Below is a small trained network, with its code and all its weights. Each question gives an input and a class and asks what happens when units are switched off, that is, made to give their printed mean instead of their output.

import numpy as np


def w(rows, s, z=0):
    codes = np.array(rows[::2]) - 128.0
    scale = np.full(codes.shape[1], s)
    scale[-1] = z or s
    return codes * scale


def f(y):
    return y / 2 * (1 + np.tanh(0.7978845608 * (y + 0.044715 * y**3)))


def log_softmax(a):
    a = a - a.max(-1, keepdims=True)
    return a - np.log(np.exp(a).sum(-1, keepdims=True))


def net(x, mask):
    res = np.array(x, float).reshape(1, 6) / 4 @ E
    y = f(res @ A[0][:, :-1].T + A[0][:, -1])
    res = res + np.where(mask, y, B[0][:, -1]) @ B[0][:, :-1]
    return log_softmax(res[-1] @ U[:, :-1].T + U[:, -1])


A, B = {}, {}
E = w([
[49,132,184,132,170,157,44,169],'x0',
[127,107,122,96,84,240,155,147],'x1',
[164,91,126,213,119,168,54,63],'x2',
[69,140,41,56,76,119,86,62],'x3',
[98,200,106,219,72,130,153,139],'x4',
[130,70,192,127,5,86,107,143],'x5',
],0.011)
A[0] = w([
[182,118,103,132,108,99,182,85,69],'neuron 1',
[26,117,161,142,156,164,73,157,39],'neuron 2',
[112,131,112,98,120,103,149,190,85],'neuron 3',
[180,143,118,118,98,144,175,102,65],'neuron 4',
[153,91,140,83,148,108,109,110,89],'neuron 5',
[136,106,117,93,98,249,162,156,6],'neuron 6',
[140,136,117,137,165,27,99,112,13],'neuron 7',
[113,154,110,93,123,104,105,73,91],'neuron 8',
[145,106,116,158,125,171,99,107,85],'neuron 9',
[141,118,111,165,126,149,67,81,77],'neuron 10',
[197,115,79,125,108,117,175,119,26],'neuron 11',
[97,152,116,163,94,170,158,143,90],'neuron 12',
[69,124,111,116,113,95,116,85,83],'neuron 13',
[127,140,107,128,161,130,133,119,60],'neuron 14',
[152,136,141,138,127,150,87,106,93],'neuron 15',
[119,83,189,104,44,103,117,143,23],'neuron 16',
[137,135,132,150,124,141,109,101,48],'neuron 17',
[91,109,63,114,112,118,113,88,66],'neuron 18',
[148,122,131,165,124,152,85,84,97],'neuron 19',
[148,120,135,160,129,134,96,82,75],'neuron 20',
[128,118,163,149,142,127,160,127,1],'neuron 21',
[88,124,138,157,98,122,140,132,69],'neuron 22',
[111,145,100,176,106,153,132,145,87],'neuron 23',
[172,75,146,71,170,127,92,128,133],'neuron 24',
[172,107,96,155,121,130,114,129,72],'neuron 25',
[124,119,155,149,150,135,136,160,76],'neuron 26',
[170,80,108,74,179,164,122,123,116],'neuron 27',
[116,135,131,146,153,68,129,109,23],'neuron 28',
[58,114,138,142,146,117,86,152,37],'neuron 29',
[112,162,93,170,130,127,138,143,85],'neuron 30',
[92,141,128,100,123,120,137,112,88],'neuron 31',
[183,126,119,107,117,129,155,101,66],'neuron 32',
[102,127,75,87,88,171,105,114,88],'neuron 33',
[127,163,88,121,200,160,143,107,53],'neuron 34',
[90,160,145,80,131,120,173,162,88],'neuron 35',
[105,138,125,103,129,112,160,150,55],'neuron 36',
[124,173,103,123,197,193,135,120,54],'neuron 37',
[94,157,129,113,127,101,159,163,91],'neuron 38',
[98,180,135,171,116,106,140,113,99],'neuron 39',
[195,115,172,165,153,137,171,174,49],'neuron 40',
[139,108,147,149,141,147,136,133,48],'neuron 41',
[99,147,173,116,126,176,86,152,48],'neuron 42',
],0.017,0.008)
B[0] = w([
[114,191,97,51,133,182,79,82,213],'neuron 1',
[122,186,90,67,151,176,111,68,226],'neuron 2',
[162,65,106,87,152,120,169,143,181],'neuron 3',
[111,150,115,95,143,133,95,105,200],'neuron 4',
[66,139,80,157,116,116,142,168,186],'neuron 5',
[87,99,241,162,132,34,132,6,255],'neuron 6',
[91,99,220,154,125,62,109,17,194],'neuron 7',
[143,151,176,167,148,166,153,163,194],'neuron 8',
[149,82,117,88,144,97,172,121,179],'neuron 9',
[153,80,128,74,130,103,185,156,195],'neuron 10',
[121,181,98,74,136,174,97,91,207],'neuron 11',
[83,137,114,166,110,96,139,131,189],'neuron 12',
[153,153,173,177,160,177,132,167,194],'neuron 13',
[162,132,131,132,90,108,105,115,152],'neuron 14',
[134,118,124,98,136,115,155,145,155],'neuron 15',
[198,109,80,180,57,91,60,151,245],'neuron 16',
[131,118,133,98,128,117,140,160,140],'neuron 17',
[152,164,166,179,181,167,140,191,210],'neuron 18',
[148,101,103,86,130,83,184,140,187],'neuron 19',
[146,96,120,92,133,114,166,130,169],'neuron 20',
[144,144,143,153,158,143,116,153,137],'neuron 21',
[122,144,92,141,106,116,117,138,156],'neuron 22',
[75,119,98,142,137,106,135,171,177],'neuron 23',
[69,149,73,166,119,127,157,157,234],'neuron 24',
[127,130,114,94,148,118,146,132,159],'neuron 25',
[142,164,143,140,152,159,130,139,157],'neuron 26',
[72,133,103,160,87,103,140,160,237],'neuron 27',
[117,121,173,141,121,80,123,88,161],'neuron 28',
[122,178,126,64,154,164,80,93,177],'neuron 29',
[89,136,99,151,72,108,134,142,172],'neuron 30',
[152,139,121,132,151,134,151,153,163],'neuron 31',
[113,163,134,90,150,143,96,123,180],'neuron 32',
[146,162,193,174,181,130,141,181,239],'neuron 33',
[192,107,122,140,55,104,70,149,224],'neuron 34',
[160,69,112,69,141,97,172,140,208],'neuron 35',
[139,103,118,96,147,111,150,141,159],'neuron 36',
[185,109,92,158,89,109,85,128,230],'neuron 37',
[131,87,126,93,124,112,176,133,179],'neuron 38',
[62,119,92,157,125,125,136,144,184],'neuron 39',
[158,182,198,176,175,204,151,205,223],'neuron 40',
[139,146,153,142,145,116,145,153,143],'neuron 41',
[123,179,123,93,145,155,94,97,183],'neuron 42',
],0.012,0.013)
U = w([
[200,172,174,172,193,177,154,193,106],'0',
[126,189,66,17,147,171,66,83,141],'1',
[190,47,81,30,141,97,227,151,124],'2',
[253,100,63,166,26,101,20,147,107],'3',
[89,98,207,155,130,74,127,30,174],'4',
[2,139,22,170,89,117,158,180,114],'5',
[121,68,82,173,98,213,150,119,251],'6',
[95,44,95,113,88,227,110,107,99],'7',
],0.0095,0.016)

Each question gives the input, the list of numbers given to net, and the class t.
The units are the neurons (one row each of A and B). Each row of codes is followed by its name. A weight is (code - 128) times the scale printed after its matrix; where a second scale follows, it is the last column's (A, B and U).
mask holds one flag per neuron, in row order. A switched-off neuron (its flag False) gives its mean, the last column of its row in B, instead of its output. The means were averaged over made-up inputs and are rounded, as every weight is.
A unit's drop is (log p(t) with every unit on - log p(t) with that unit switched off) / (log p(t) with every unit on - log p(t) with every unit switched off).
The circuit of an input: a set's keep is (log p(t) with only the set's units on - log p(t) with every unit switched off) / (log p(t) with every unit on - log p(t) with every unit switched off). Starting from the 12 units with the biggest drops (on a tie, the unit counted first), units are removed one at a time, each time the one whose removal leaves the highest keep (on an exact tie, the one counted first), for as long as the keep stays at least 0.8.
circuit, biggest first: the units of the circuit, biggest drop first
k most important neurons: the k neurons with the biggest drops, biggest first
drop when u is switched off: that unit's drop, to one decimal
input [0,2,5,-3,-7,-1], class 5: circuit, biggest first => neuron 24
input [-3,-3,4,4,-6,-6], class 3: 2 most important neurons => neuron 34; neuron 37
input [5,-7,-5,0,-1,-8], class 3: 2 most important neurons => neuron 34; neuron 37
input [-6,8,7,-8,7,6], class 0: 2 most important neurons => neuron 40; neuron 7
input [-4,-7,0,-5,-8,6], class 5: 3 most important neurons => neuron 24; neuron 5; neuron 6
input [-6,-2,-6,2,-3,7], class 3: 4 most important neurons => neuron 16; neuron 2; neuron 29; neuron 42
input [-8,-1,5,1,-8,2], class 1: 2 most important neurons => neuron 1; neuron 11
input [-7,4,-6,-5,7,4], class 1: 2 most important neurons => neuron 1; neuron 11
input [-1,-6,-2,2,3,-5], class 4: 3 most important neurons => neuron 7; neuron 16; neuron 28
input [5,-7,-6,4,-2,-6], class 4: 4 most important neurons => neuron 7; neuron 16; neuron 28; neuron 10
input [2,4,-1,2,-2,5], class 3: 2 most important neurons => neuron 16; neuron 7
input [-1,0,6,5,3,3], class 2: 2 most important neurons => neuron 10; neuron 19
input [6,-6,-5,0,1,-5], class 1: 2 most important neurons => neuron 6; neuron 2
input [6,7,7,8,-1,-7], class 0: circuit, biggest first => neuron 33
input [5,-6,3,-6,-6,7], class 3: 2 most important neurons => neuron 16; neuron 6
input [6,-1,-7,6,-6,-5], class 2: 3 most important neurons => neuron 35; neuron 40; neuron 3
input [2,4,-5,6,3,6], class 0: drop when neuron 33 is switched off => 0.9
input [5,-3,-6,2,6,-8], class 3: drop when neuron 34 is switched off => 0.5
input [2,-7,-2,4,-8,4], class 5: drop when neuron 24 is switched off => 1.4
input [-4,-4,5,1,7,-1], class 5: circuit, biggest first => neuron 39
input [-5,-4,6,-5,-2,-2], class 2: drop when neuron 18 is switched off => 0.3
